Each row has a class, written after it.
[-169  -20  -93 -125   -1  278   39  202  -55   -8   -7  124 -112  -46
  -30   48   37   63 -127   29 -259 -247  225   27  207  252 -133 -322
   22 -299 -162  282  -42 -152   42   86  116 -169  144    6 -189  123] | V
[-272  361    7 -210 -143  126  169   74   77   46 -119 -103 -292 -179
  136   41   81  479   36   26   29 -108  151 -279   65  324  -23 -163
 -165  -97  185   59  309 -210  -58  442   -6  -44  293  -61  219   91] | T
[-419    7  137  -18   60  -40  -29  -10   -9   89    9  124 -451  105
  198  -93  -97  743 -126 -361  503  261 -103 -322  162  150 -468   58
 -121  175  -86 -414 -287 -186  509   34 -192 -272 -103  -78  209  -87] | K
[-240   57   47 -311 -242 -302   85  406 -238 -266 -549   27 -294 -107
   97  731  285  342 -144  457  396  243  216  -81  363 -715  -32  137
  358  104  120   68 -642 -338  316 -104 -226 -240  447  289  108 -645] | Y
[-206  -52  -88  -67 -210 -311   87  246  -94 -390 -502   -3 -289 -111
  203  464  264  358  -41  396  272  101  186 -190  315 -441   88  115
  287   64  137  228 -470 -274  388    7 -170   13  632  165 -127 -531] | Q
[ -31   97   95 -201   76  196  -45 -163  172 -142  -94  -94 -153  227
    2   -9   40   87  158   44  239  476   71   -1  276    0 -212  335
  144  355  -71 -290 -160  -83  271 -305   49   28  -32  111  150  113] | N
[ -45  164  -20    8  -25  350   89 -118   97   20 -131 -142 -122 -151
    0  -66  -77   99  -50  257 -149 -179   21  -45  118  436   37 -157
  -96   91  143   29  287 -264 -177  332  -90  -99  129 -120  -86  191] | A
[-526   -3   31  285  143  -46   65  -20  164   32  338  140 -677  139
  210 -298 -424  620  -22 -545  286   21   -8 -255  -18  160 -379   41
 -119 -127 -221  -88 -152 -366  216  241 -240  -86 -190 -218  180 -172] | K
[ -53  -81  115   83  -39  312  -94  -43 -113   45   35 -101 -123  -28
  -71  315 -168 -142  138  128    9 -108  241  153  275 -135 -244  -37
   57 -221 -262   -9    8 -124   -9  131   -9 -173 -177  275  -36   34] | Q
[-239   26   74 -238 -233 -268   89  327  -56 -422 -604   93 -393   -9
  220  656  375  488 -127  515  329  141   57 -182  411 -511    4  374
  311  130   -2  -13 -608 -462  389  -92 -283 -113  451  232   50 -522] | G
[-146 -155   14  314  215  105 -259 -286  182  -98  191  -37  142  154
   62 -101  -43 -363   97 -422  -65   87   42   82  112  -17 -196  -25
  -87 -115 -255 -139  197  -68  117  284   36   48 -130  -44  109  192] | N
[  69  -38   27  153 -115  405 -170  -81  315   84   61  164  233   69
  151  128    9 -399   39 -107 -242  116  -59   24  452  186 -143 -207
 -149 -150 -361  -47  175   17 -102  137  195  -67 -173  204  115  254] | A
[  86  -82 -156   40  -46   10 -208  -28 -389 -186 -271 -627  -90 -157
 -179   73  -75   57  361  333  308  -63  582   40 -173 -693  320  -69
   49  -63  318  173  -23   26  175  167 -294  -33  299  390 -264 -427] | N
[-146    6 -118  -24 -124  297   57  230   90   19 -187  171  -54  -65
  118   24   91   65 -159   57 -439 -297   90   23  326  345   -2 -306
   40 -335 -173  414  -72  -89   51   67  225    1  274   54 -224  209] | A
[ -64  -12   36  180  -54  187 -208 -257   61  -19  187  -26   52 -109
  -71  108    0  -44   93 -157  -55 -208   82  -12  417  -19 -191 -202
  -95 -336 -224   11  230   57   19  353  214  -73 -323  379  138  432] | K
[-134   15  -54  -47  -82  395  -26  225    7  -77 -350   68  -12  -85
  200   22   24   -3  -99   65 -387 -177  281   70  448  185  -68 -266
   70 -321 -101  327  -35 -210  106  132   31  -16  343  177 -293   83] | Y
[  -9  253   79 -255 -196  -10  184  137 -169 -202   45 -287 -373 -234
 -159  204 -202  807   68  214  420  -74  261  131  142  -86 -123   93
   95 -160  145  302   18 -314 -129  102 -242  -90 -302  370  -33 -112] | A
[-344   17  -75  262   22   36  -33    2  258  -54  -42  -30 -425   46
  284 -306 -403  611  103 -512  196  111  138   14  280   -4 -206  -10
   37 -207 -249  305 -293 -271  333  260 -145   86   58  152 -212 -147] | N
[  71 -112  -51  194  -10  152 -243   43   34   49  147  -28  102 -110
   47   36  -37  -59   81  -94 -119 -220  207  147  186   78  -11 -212
   50 -283 -202  152   14   -6  -31  259   31   15   15  293 -175  153] | D
[ 147  -45  134  239   58  207 -271 -246   76   97  269   97  309   20
   43   47  -11 -231   19 -209  -35  -13  -86  111  301   90 -221   31
  -95  -55 -305 -233  202   -8    9   62  107    0 -296  276  111  380] | V
[-130    0   44  160   70  331 -153  -71  196  -29   89  -49   15  165
  -45  137  -17 -284   23  -22 -136 -189  151   26  300  279 -309 -132
   18 -175 -272 -196  298 -271 -102  187  -36 -144   10  -52  245  379] | D
[-402   39  -51 -156 -191 -229  156  419 -112 -477 -579  148 -398    6
  192  509  335  541 -167  383  305  223   85 -159  414 -379  -76  191
  283   74  -25  138 -619 -570  440  -70 -333 -262  360   41   46 -580] | U
[-229   -8   -7  260  -38  246 -102   89  250   39  135   62 -105   21
  -15  -83 -155   73  103  -25 -124 -209  -38   32  273  199 -263 -175
   34 -331 -331  246  197 -207    2  293  -20   14 -104  103  168  348] | F
[-158  -85   -5 -121  -73  443   14  232 -147   30   -5   66 -149   45
  -87   61  -56 -128 -119   43 -333 -320  287  121  350  194 -269 -195
  114 -345 -323  210   15 -266   60  -12  144  -85  101   37 -217  168] | Y
[ -85   -8  100  317   85  255 -134 -180   27  -34  114 -191 -105   16
 -100   91 -255   -8  203  -11  -75 -241  256  242  379   10 -105  -28
  145 -359 -169  170  171 -174   20  335   -5   53  -85  352 -137  246] | D
[ -77   16   80   22  128  -48 -114  -93  -26 -117  108 -153 -249   22
  -75 -184 -194  358   70  -20  561  328   94   78  123 -149 -107  311
  110  213   68  -69 -235   33  279 -213  -66   46 -140  150  132  -17] | N
[-239  -55  -77 -109  -87 -341   51  264  -72 -390 -518   76 -280  -25
  242  529  383  433 -148  327  368  103   99  -89  355 -369   -7  240
  293   99   27   58 -592 -263  393 -108 -138 -145  510   42   48 -438] | U
[ -73  -77  -65  -57 -276  344  119  382  -14  -94 -145  -12  -86  -46
   57  194   67   31 -231  271 -321 -340  232   68  479  327  -22 -320
  104 -247 -214  357 -162 -254  275  -20  251  -87  393   39 -341  163] | K
[-290  191   10 -294    8  -42  110  102 -176  168  311  100 -285   13
 -103  112  114  466 -131 -391  231  -71  103 -231  -89  195  -43 -209
 -168  -86   75 -153   13 -143   91  230   39 -254 -127 -261  312  -33] | Y
[-320   95   20 -255 -257 -349  109  399 -113 -314 -562  203 -295 -106
  224  659  452  445 -186  623  300   89  -77 -237  404 -446  -15  148
  296  188  131  -59 -577 -463  329  -40 -238 -195  519  101  142 -501] | K
[  44    1   29 -117   57  -42  -33 -119  128 -101   88 -151 -133   52
  -97  -95  -15  131  119  116  251  298   68 -106  -23   -1  -54  169
  108  274  123 -121  -24  131  168 -175   45   75  119   49   70  124] | G
[-389  -73  -33  311  174 -151 -198 -127  -92  -16   55    3 -486  -80
  169 -300 -218  577  125 -387  341   58  160 -210 -157 -167 -287  182
 -143   22 -113  -14 -318  -99  380  140 -334  -20   83   97  -34 -250] | F
[ -60  -85 -112  -29   -2  327   -6  149   23  -87 -116   87   62   19
  110   -9  120  -65 -166  -55 -389 -273  217   49  298  362  -58 -303
   27 -223 -196  216  -44 -148  127   62  186  -59  320   -1 -298  219] | D
[-314   29  -78 -168 -203 -303  116  394  -15 -451 -556   84 -358  -42
  193  596  310  358 -235  380  313   89  164 -150  461 -479   25   50
  359   18   64  162 -554 -431  276    4 -208 -210  487   42  151 -523] | Y
[ 210 -216 -281  152    5  181 -135   -1  145 -612  -85 -540  -68   50
   52   74   20  138  127   61  -50 -209  424  400  142 -116  -42  241
  152 -217 -305  286 -233 -443  297 -147 -319  143  174  181 -290  -27] | F
[  26  144   29  -28  -26  140  -68 -105  328  -12 -190   -9  -45   58
   75 -239 -167  179  288  166  189  412  -15  -26  329  -26  -48  169
  120  201   90   -1  -95  143   27 -175   59  165   -5  370   30  197] | D
[-231  -44  -86  -50 -220  231  118  438 -109   13  -16  168 -192 -131
    8  119   21  156 -220  147 -307 -363  176  -30  212  183  -90 -354
   65 -266 -239  365  -80 -229  110  128   73 -195  256  -39 -146   41] | A
[ -51   77  -52 -281 -287   64  312   90   92  -46  329   79 -321  -51
  -33  258   90  511  -21 -202 -116 -270   59  -50  322  251  163 -212
   67 -518 -326  193  -17 -106  327  291  238   35  106   19  -50   79] | T
[-556   58  -49  118  187   41 -114  116  102  112 -253   52 -622   13
  303 -236 -275  899  -76 -391  445  -30   90 -140  274  114 -404   -6
   24 -212 -163  -62 -399 -371  464  268 -364 -215  121  -69  209 -154] | U
[-243   36  -23 -109 -264 -429  204  378  -12 -416 -532  101 -299  -86
  255  501  280  342 -157  430  258  138   37 -264  270 -351  155  -27
  259  100  192  115 -488 -241  366   55 -147  -95  506   11   41 -497] | D
[ -36  -49   50  104 -178   61 -156   87   34   26  176  144   21 -105
  -43  245    4 -155  -61  131  -16 -119  -12  -31  316 -114 -206 -168
   -5 -195 -322  -78   16 -124  -36  170   53 -173 -214  249  249  143] | G
[-188 -122  -32    8 -101  325   18  217  -76  -22  -86  141 -189   15
   35   75  -19   41 -199   15 -288 -418  215  137  404  169 -182 -156
   57 -305 -318  201 -157 -277  176   43  157 -103   98   20 -164  235] | Y
[-232   35 -300  -85  -85  -30  152  -41  220  -27  306 -108  -38   -8
  -13 -239 -105  309  104 -206  132   69   57  -53  269  358  113 -380
 -238 -232  162   14  220  -85  357  444  267   33  109 -317    6  287] | U
[  28 -122  112  230  106  396 -324 -360  114   -3  265    3   84   -2
   10  -38  -89 -328   12 -337  -87   50   25  261  445  -13 -258  -14
 -180 -200 -445 -212  -43  -59   91  138  133  -84 -463  247  104  160] | K
[-385   76 -176   56   61 -183  116   31   63   52   88  238 -518  -37
 -192 -207 -167  711   -5   59  257 -291  -76 -117  153  281    1 -185
    5 -342  187  181 -100 -301   60  372 -316  -53 -196 -150  298   28] | Q
[-114  -41 -119  -64  -52  257  -28  213  -47   -9 -173   80   -1 -110
   72   31   69  -66 -157  -32 -364 -192  289    4  193  133  -50 -300
   53 -278 -141  300  -74  -80   70   89   98  -94  349   98 -234   89] | Y
[-240   69   20 -304 -225 -235  113  364  -50 -308 -569  132 -264  -65
  272  601  373  359  -89  487  333  291   43 -162  405 -432   27  150
  215  162  130  -34 -450 -381  324  -20 -264 -158  602   90  100 -508] | F
[  94  -41   12  156   40  428 -224 -243  305   -2  228  149  161   83
  -15   79 -102 -530   85 -189 -276   15    7  272  450   54 -203 -100
 -143 -255 -496 -118  132  -11 -177  135   79 -137 -426  186  220  323] | N
[-100  285   21 -381  -82   31    8  -91  -62  129  -69   67  -40  -51
  -21  325  180   49  103 -252  105  314  187  -49  417 -225  -16 -121
    0 -274 -107 -271  -56 -132  117  217   57  -74 -105  252  396 -171] | Z
[-272   39  -17 -208  -63 -172   52  208  -86 -455 -698  141 -358  -33
  285  517  420  384 -182  405  312  292  111 -213  388 -444  -49  136
  237  246  131  -60 -522 -416  345  -45 -339 -276  445   81  212 -556] | A
[-123  -93   98  129  243  354 -298 -212  151  -47  190 -144  148  272
  -94   44 -132 -459  137 -293  -19   82  335  369  428  -56 -447   68
  124 -151 -354 -247  182 -308  -59    4   36  -15 -129   47  149  333] | Z
[  11 -234  160  329   50   72 -216 -249   75 -113  236   -8  261   87
   52    2   58 -324 -120 -377    8  125   14   -2  268  -43 -105   47
  -91   -3 -203 -279  273  -43  235  197   76   17  -25   66  121  246] | K
[ -57  425   69 -397 -213  -99   -2  294   73  -72 -172    1  109 -189
   40  212   72  448  253  320  195  532  113 -127 -145 -195 -341  188
   50  233   82 -126  -87 -275 -252 -148 -474 -194  -71  440  174 -279] | Q
[  49  -10   83  176  -30  197 -263 -197   51   89   19   80  230  -93
   37   64  -78 -426   82  -95  -33  148   -7   94  263 -312 -159  -57
 -103  -86 -305 -191  164   37  -94  200   34 -128 -214  341  229  194] | N
[ -43  126  115 -120   -5  323  -25  -66  231    8 -161 -101 -173  160
   37 -115 -146  276  110  210  245  342  -19   10  339  187 -224  282
   59  265   19 -190  -59 -131  248 -237   36   63   38  168   70  300] | Y
[-283   -8   82 -172 -206 -469  129  331 -126 -452 -470   67 -241  -38
   69  708  445  376 -262  491  409   58   27 -138  275 -474   -8  321
  306  229   89  -91 -482 -418  313  -49 -204 -128  336   13  248 -408] | Z
[-567  -14  -81  374  174 -257   -9  118  164   19  218  -10 -592  138
  155 -300 -576  884   41 -416  687   15   98  156  144 -158 -427  206
   -2 -122 -178  -18 -531 -457  319   42 -431 -153 -155 -186  340 -217] | K
[ -62   60  147 -184   68   97   -1  -82   29   51 -104 -111 -201  184
 -159   68  -65  240  163  246  394  317   27  -75  178    5 -224  404
  185  277   74 -225 -114   18  257 -320  -11   11   32  163  133  148] | U
[ 213 -114  124  298  -48  192 -170 -289   35  -28  352   19  258   79
  -77  122    6 -351   42  -81  -81  -84 -113  120  336   75 -127    7
  -94    5 -384 -300  162 -126  226  141  151   36 -318  191  142  321] | D
[-230  -12  -35  -67  -93  411   19  343 -127   16 -115  149 -199  -14
   38  159   10    9 -119   54 -359 -336  340  -27  251  152 -235 -307
   87 -300 -355  263  -63 -334  -14   82   31 -200  167   87 -180   46] | Z
[-274  -75  -48  223  159 -177 -297  -91  -34  124 -248   51 -256  -93
  288 -322 -123  476  -30 -172  438  246  -71 -177   82 -101 -174  181
 -147  122   78 -179 -409  -95  461   71 -259   47  237  167  -61 -238] | F
[-218   71   21 -144 -153 -185   73  246    0 -442 -458   81 -237   12
  258  578  349  236  -74  357  217  371  144 -185  295 -423   16  174
  224  223   19   12 -481 -422  396  -39 -228 -131  525  182   65 -537] | N
[ -57  101   72 -151  115  120   -8 -143   84  -74  -37  -59 -232   79
  -50 -147 -189  298  173    8  404  476   93   -1  231  -93 -232  173
  173  305   82  -93 -179  -30  173 -239  -79  -56  -86  123   78    8] | Q
[-201  135 -271   65 -171 -232  205  141 -103 -149  129   24 -375 -332
  -44   16   40  723 -107   37   99 -357   85 -282  112  167  309 -431
   19 -385  157  443   53  -95  198  541   30 -107  126    8   11   -2] | U
[-102 -129 -118 -111   96  283 -127  148 -170 -347   72  -85 -134   15
 -167 -274  189  507   35 -221  206   30  332 -176 -181  302 -276 -268
 -138 -161  -71  307  159  -97    8  -16 -468 -121 -146  -15   84 -316] | Z
[-171  142 -193  -38    8  154    2  -48  306    4 -250  -54    5  180
   81  109  252  -93   12 -135 -153  101   65  -26  558  341  247 -278
  -68 -427   17  -10   40  -21  316  272  207   77  324 -119  297   35] | D
[-358  -24  -29 -126 -159 -339  125  370  -75 -434 -344  119 -387  -52
  152  456  206  408 -112  321  414  184  207 -122  272 -459  -95  111
  247  106   44  118 -528 -435  307   -6 -252 -192  379  -34  153 -581] | Q
[  47   54  108  -43   11  -63   -6  -60   91   -3   82  -98 -156  115
  -44  -30 -117  260  194  249  388  339   -3  -87   68    6 -108  365
  160  300  111 -137  -98  149  239 -391   65  181  105  196   13   90] | V
[ -40   65   37   12  174  308 -322 -308 -109  -35  -88  -19    7 -141
  -51   -6   56 -103   79  -76  -33    7  148  -86  171   56 -280 -121
 -143 -168 -107 -171  237  -34 -108  288 -111 -213 -229  355   13  265] | D
[-209   48 -105    8  160 -197   11 -124  -51 -127  -36   90   35   90
   58 -200  268   50   48 -367   25  281  -63 -216  -51  -14  230  -94
 -111  -54  181   51   63  -27  283  303   -7  103   24 -192  102 -229] | T
[ -63  -87  -62  -75  -99  432   36  175    6   -3 -131   68  -20   -7
   58   -8  -15  -93 -146  -12 -359 -162  256   82  366  279 -139 -288
   63 -225 -290  223 -105 -164  181  -23  232  -97  215   50 -280  180] | Q
[  -9   63   30 -114    0  237  -34   -8  110   11   -6 -141  -78   67
  -47  -81  -95  185  193  168  217  287   98   34  190   20 -147  105
  148  258  -46  -71  -74   27  165 -228   82   41   97  130    9  138] | Z
[   2  191  -88 -235   40  -82 -114  -19    7 -195 -438 -199 -339 -297
 -191  353 -230  479   53  747  455  -19  185  466  435 -384    1  329
   62 -192  475  127 -440 -435 -187  100 -711 -156  -83  524    4 -187] | Y
[-141  441   53 -171  -50   36   86 -169  138  128   10  179   51 -166
  201    5  118  280  151 -178   35  343 -239 -307  141  162   38 -255
 -294  -13  188 -191  256  -76   63  496  -41   -1 -206   70  501  -86] | A
[-300   65  -25 -185 -196 -460   93  298  -25 -425 -511    0 -270 -148
  209  552  380  445 -112  406  391  261   31 -168  352 -500   41  150
  334   38  141  179 -516 -234  461   28 -146  -28  608  152  108 -514] | T
[-432  -26   36  196   -5 -153  -32  145  138   28  114  128 -512   84
  164 -131 -388  687   30 -367  415  156   34   53  268 -273 -432  285
  108   21 -419 -141 -534 -498  514   98 -339  -30 -104   51  186 -241] | Z
[-258   35   -3 -160 -155 -252  129  162 -117 -441 -395   22 -393    0
  143  576  333  334  -84  333  224   35  120 -157  381 -482  -28  205
  303  116    1    4 -449 -432  345  -24 -148 -152  422   65   -5 -410] | K
[ -31  -48   80    8  136   24  -77 -111  165    3   74 -148  -68  188
 -114 -167 -179  146  165   77  360  343   -2  153  165  -63 -117  309
  186  247   84  -86 -196   67  304 -267   62  192   12   86  103   89] | Y
[ -25  176   84 -258  126  216  -83 -248  176 -123 -149   -3  -98  154
   15 -252  -17   35  211  -56  242  795    8 -201  157  -16 -226  159
   35  420   83 -252   34   13  208 -193  -21   -7  -85  194   95  140] | N
[-167  -79   46  376  140  456 -214 -128  166   57  124  -35  -92   65
  -51 -116 -265  -25   75   77 -134 -346   20  303  452  365 -259  -34
    8 -327 -265   79  138 -171   70  179  -87   36 -151  104   72  443] | N
[-226  138    7 -189   77  274   -4  -14  176   48  -82  -27 -285  123
  -29 -210 -213  418  238  100  286  295   37   40  262  137 -277  152
  118  177   -3   80 -223  -48   96 -208    7    6  -60  133  -52  147] | N
[ 161 -248 -204   15  -88 -214  -75  298 -190 -486 -161 -536  -62 -134
 -323  363  163  214  -50  296  157 -618  591  193 -242 -534  182   52
  417 -356 -156  314  -21  -27 -159  -19 -371 -162  263  135    7 -238] | Z
[-594   18  -52  318   33 -191   62  131   92   -4   69   55 -687   21
  200 -172 -485  890 -121 -280  548  -19    2 -111  137 -122 -442  133
   18   18 -143   37 -427 -560  298  167 -351 -192 -132  -88  228 -136] | A
[-370   87   74 -176 -158 -262  101  189   31 -417 -578  161 -349  -24
  264  589  325  395 -145  312  321  293   54 -169  518 -484  -41  188
  243  110   64  -59 -538 -421  422   51 -188 -168  355  132  237 -449] | A
[-151  144   52 -261 -270 -161   20  265   36 -302 -640  239 -226 -212
  361  464  306  257  -97  460  273  426    6 -170  492 -501   79   62
  209  202   64  -38 -567 -255  333    4 -174 -133  452  309  150 -466] | N
[-175  -58 -344 -245  143 -337 -107  244   48 -563  -68 -438  175   47
 -244 -105  186  112   71   51  540  539  550  193  -97 -235 -116 -118
   56   70  357   70  -86 -154   81 -118 -290 -148   65 -236  337 -254] | Z
[-103  -56   47  -52 -100  365   19  175  -78   24 -123  122 -133 -117
   31   -6  -25   83 -201  120 -300 -316  173  -31  242  337 -180 -234
   19 -240 -204  217  -26 -221   38   87   48  -98  131  138 -235  227] | G
[-193    8  -56  -80  -94  485   12  302 -104  -26 -210  110 -180 -150
   84   47    2  115 -144   47 -444 -402  324   78  309  159    3 -351
   80 -389 -229  424  -56 -211  -33  219   -1 -205  222  160 -336   62] | N
[  86   61  144 -155   42  177  -66 -143  163  -77   59  -77  -32  135
  -53  -58   31  101  103   51  216  404  -32  -81  106   50 -146  226
   60  330  -85 -264  -17  112  166 -225  200   -6 -100  201   81  197] | D
[-311  -74   73  367  107  -90 -292 -119   19   13  -19   -2 -385 -150
  302 -296 -378  594   15 -423  398  254   67    1  185 -382 -319  228
  -83  -22 -232 -139 -540 -172  530  153 -313  -47 -170  384   60 -248] | G
